Below is a small trained network, with its code and all its weights. Each question gives an input and a target symbol and asks what happens when units are switched off, that is, made to give their printed mean instead of their output.

import numpy as np


def w(rows, s, z=0):
    codes = np.array(rows[::2]) - 128.0
    scale = np.full(codes.shape[1], s)
    scale[-1] = z or s
    return codes * scale


def f(y):
    return np.maximum(y, 0)


def softmax(a):
    e = np.exp(a - a.max(-1, keepdims=True))
    return e / e.sum(-1, keepdims=True)


def log_softmax(a):
    a = a - a.max(-1, keepdims=True)
    return a - np.log(np.exp(a).sum(-1, keepdims=True))


def net(x, mask):
    ids = ['ΓΘΛΞΨΩβδεζηφ'.index(c) for c in x.split()]
    T = len(ids)
    res = E[ids] + P[:T]
    u = 0
    for l in range(2):
        q, k, v = (res @ M[l].T for M in (Q, K, V))
        z = softmax(np.where(np.tri(T) > 0, q @ k.T / 3**0.5, -1e9)) @ v
        res = res + np.where(mask[u], z, O[l][:, -1]) @ O[l][:, :-1]
        u += 1
        y = f(res @ A[l][:, :-1].T + A[l][:, -1])
        res = res + np.where(mask[u : u + 12], y, B[l][:, -1]) @ B[l][:, :-1]
        u += 12
    return log_softmax(res[-1] @ U[:, :-1].T + U[:, -1])


Q, K, V, O, A, B = {}, {}, {}, {}, {}, {}
E = w([
[107,115,174,137],'Γ',
[163,63,99,78],'Θ',
[91,116,186,126],'Λ',
[68,158,167,141],'Ξ',
[123,174,143,193],'Ψ',
[128,120,180,151],'Ω',
[253,146,195,159],'β',
[127,103,205,80],'δ',
[134,127,162,175],'ε',
[180,200,79,110],'ζ',
[52,109,173,61],'η',
[119,178,216,117],'φ',
],0.018)
P = w([
[188,96,154,221],'0',
[202,136,164,164],'1',
[202,132,176,152],'2',
[218,147,165,138],'3',
[223,131,159,157],'4',
[238,146,142,139],'5',
[254,140,122,140],'6',
[227,131,152,155],'7',
],0.0039)
Q[0] = w([
[214,121,193,122],'0.h1',
[68,146,82,244],'0.h1',
[186,176,122,167],'0.h1',
],0.011)
K[0] = w([
[249,116,46,88],'0.h1',
[32,84,123,174],'0.h1',
[123,60,79,110],'0.h1',
],0.013)
V[0] = w([
[94,11,255,203],'0.h1',
[96,21,152,229],'0.h1',
[153,219,74,53],'0.h1',
],0.0041)
O[0] = w([
[136,179,184,49,252],'0.h1',
[127,156,145,4,159],'0.h1',
[115,11,91,164,69],'0.h1',
],0.0036,0.0017)
A[0] = w([
[95,48,147,162,63],'0.n1',
[155,155,180,115,22],'0.n2',
[176,108,167,157,144],'0.n3',
[98,136,110,254,153],'0.n4',
[87,101,108,37,229],'0.n5',
[202,202,121,96,101],'0.n6',
[99,111,93,145,28],'0.n7',
[97,143,173,189,2],'0.n8',
[118,134,105,138,65],'0.n9',
[151,173,98,80,67],'0.n10',
[187,79,100,19,222],'0.n11',
[22,79,49,166,193],'0.n12',
],0.0087,0.0039)
B[0] = w([
[167,143,93,69,132],'0.n1',
[220,121,156,120,155],'0.n2',
[190,174,142,186,224],'0.n3',
[87,179,124,127,240],'0.n4',
[94,97,139,255,205],'0.n5',
[135,144,91,203,193],'0.n6',
[113,131,138,140,128],'0.n7',
[142,149,68,142,161],'0.n8',
[111,118,123,117,128],'0.n9',
[142,142,89,133,131],'0.n10',
[143,102,129,221,253],'0.n11',
[211,153,182,130,134],'0.n12',
],0.0082,0.0048)
Q[1] = w([
[103,167,158,125],'1.h1',
[118,70,1,66],'1.h1',
[148,130,167,213],'1.h1',
],0.015)
K[1] = w([
[160,135,126,185],'1.h1',
[8,118,169,78],'1.h1',
[210,63,13,110],'1.h1',
],0.013)
V[1] = w([
[159,15,132,92],'1.h1',
[115,218,73,119],'1.h1',
[150,78,2,109],'1.h1',
],0.0085)
O[1] = w([
[90,148,188,183,87],'1.h1',
[161,91,34,115,3],'1.h1',
[101,128,120,254,47],'1.h1',
],0.0078,0.0037)
A[1] = w([
[115,138,196,177,102],'1.n1',
[240,146,169,107,127],'1.n2',
[115,2,183,72,102],'1.n3',
[100,53,127,159,156],'1.n4',
[35,183,121,137,110],'1.n5',
[82,78,152,173,130],'1.n6',
[146,59,198,5,176],'1.n7',
[166,100,83,152,254],'1.n8',
[22,88,109,29,175],'1.n9',
[140,176,62,147,201],'1.n10',
[118,226,111,55,136],'1.n11',
[154,176,109,203,78],'1.n12',
],0.011,0.0089)
B[1] = w([
[170,104,111,119,247],'1.n1',
[86,152,43,163,223],'1.n2',
[20,159,190,174,148],'1.n3',
[127,172,118,116,175],'1.n4',
[183,103,129,151,167],'1.n5',
[185,166,117,88,204],'1.n6',
[158,15,78,150,184],'1.n7',
[87,160,193,140,221],'1.n8',
[194,124,248,64,141],'1.n9',
[81,102,172,123,205],'1.n10',
[155,142,94,63,186],'1.n11',
[143,113,113,79,222],'1.n12',
],0.011,0.012)
U = w([
[117,92,103,125,118],'Γ',
[192,148,146,166,186],'Θ',
[118,88,117,113,113],'Λ',
[169,111,124,52,2],'Ξ',
[80,196,109,60,223],'Ψ',
[125,96,72,137,116],'Ω',
[108,165,54,196,43],'β',
[79,74,98,202,135],'δ',
[116,113,80,131,125],'ε',
[1,171,177,215,154],'ζ',
[80,105,194,113,86],'η',
[171,110,48,105,6],'φ',
],0.0096,0.0062)

Each question gives the input, a string of symbols that net reads in full, and the target symbol t.
The units are the heads (3 rows each of Q, K, V and O) and the neurons (one row each of A and B). Each row of codes is followed by its name. A weight is (code - 128) times the scale printed after its matrix; where a second scale follows, it is the last column's (O, A, B and U).
mask holds one flag per unit, layer by layer, with each layer's heads first. A switched-off unit (its flag False) gives its mean, the last column of its rows in O or B, instead of its output. The means were averaged over made-up inputs and are rounded, as every weight is.
A unit's drop is (log p(t) with every unit on - log p(t) with that unit switched off) / (log p(t) with every unit on - log p(t) with every unit switched off).
top k neurons: the k neurons with the biggest drops, biggest first
top k neurons in layer l: the k neurons of layer l with the biggest drops, biggest first
drop when u is switched off: that unit's drop, to one decimal
input Ψ φ Ψ β Ψ Ψ Ψ η, target η: top 3 neurons : (1.n9, 1.n3, 0.n3)
input ζ Ψ η δ, target ζ: top 2 neurons : (1.n8, 1.n1)
input δ Ψ η, target η: top 2 neurons in layer 0 : (0.n5, 0.n3)
input Ψ Λ Ψ Ψ ζ δ ε, target ζ: top 2 neurons : (1.n8, 1.n1)
input Θ Θ φ Ψ Ω Θ, target Θ: top 2 neurons : (0.n11, 1.n6)
input Θ Ψ δ δ Γ Ψ ε δ, target Θ: top neuron in layer 0 : (0.n11)
input Ψ Ψ Ψ Θ Ψ φ η, target Θ: top 2 neurons in layer 0 : (0.n5, 0.n11)
input Ψ Θ ζ Ξ Ξ ζ ε Λ, target ζ: top 2 neurons : (1.n8, 1.n1)
input δ Θ Ψ β Γ Ξ, target Ξ: top 2 neurons : (1.n9, 0.n3)
input Ψ δ δ Ψ Ψ Θ Ξ, target Θ: top 2 neurons in layer 1 : (1.n5, 1.n2)
input Λ δ δ ζ φ, target ζ: drop when 0.h1 is switched off : 0.2
input ζ Ξ Ψ φ Ψ Λ, target ζ: drop when 1.n1 is switched off : 0.4
input Λ ζ Ψ Ψ, target ζ: drop when 1.n3 is switched off : -0.1
input Θ Θ η η, target Θ: top neuron : (1.n6)
input Ξ η Ψ φ δ, target δ: top 2 neurons : (1.n7, 1.n3)
input Ω δ Γ Ψ Θ ζ Ω η, target ζ: top 2 neurons in layer 0 : (0.n6, 0.n5)
input δ Ψ Ψ Λ ζ ζ η, target ζ: top 2 neurons : (1.n8, 1.n1)
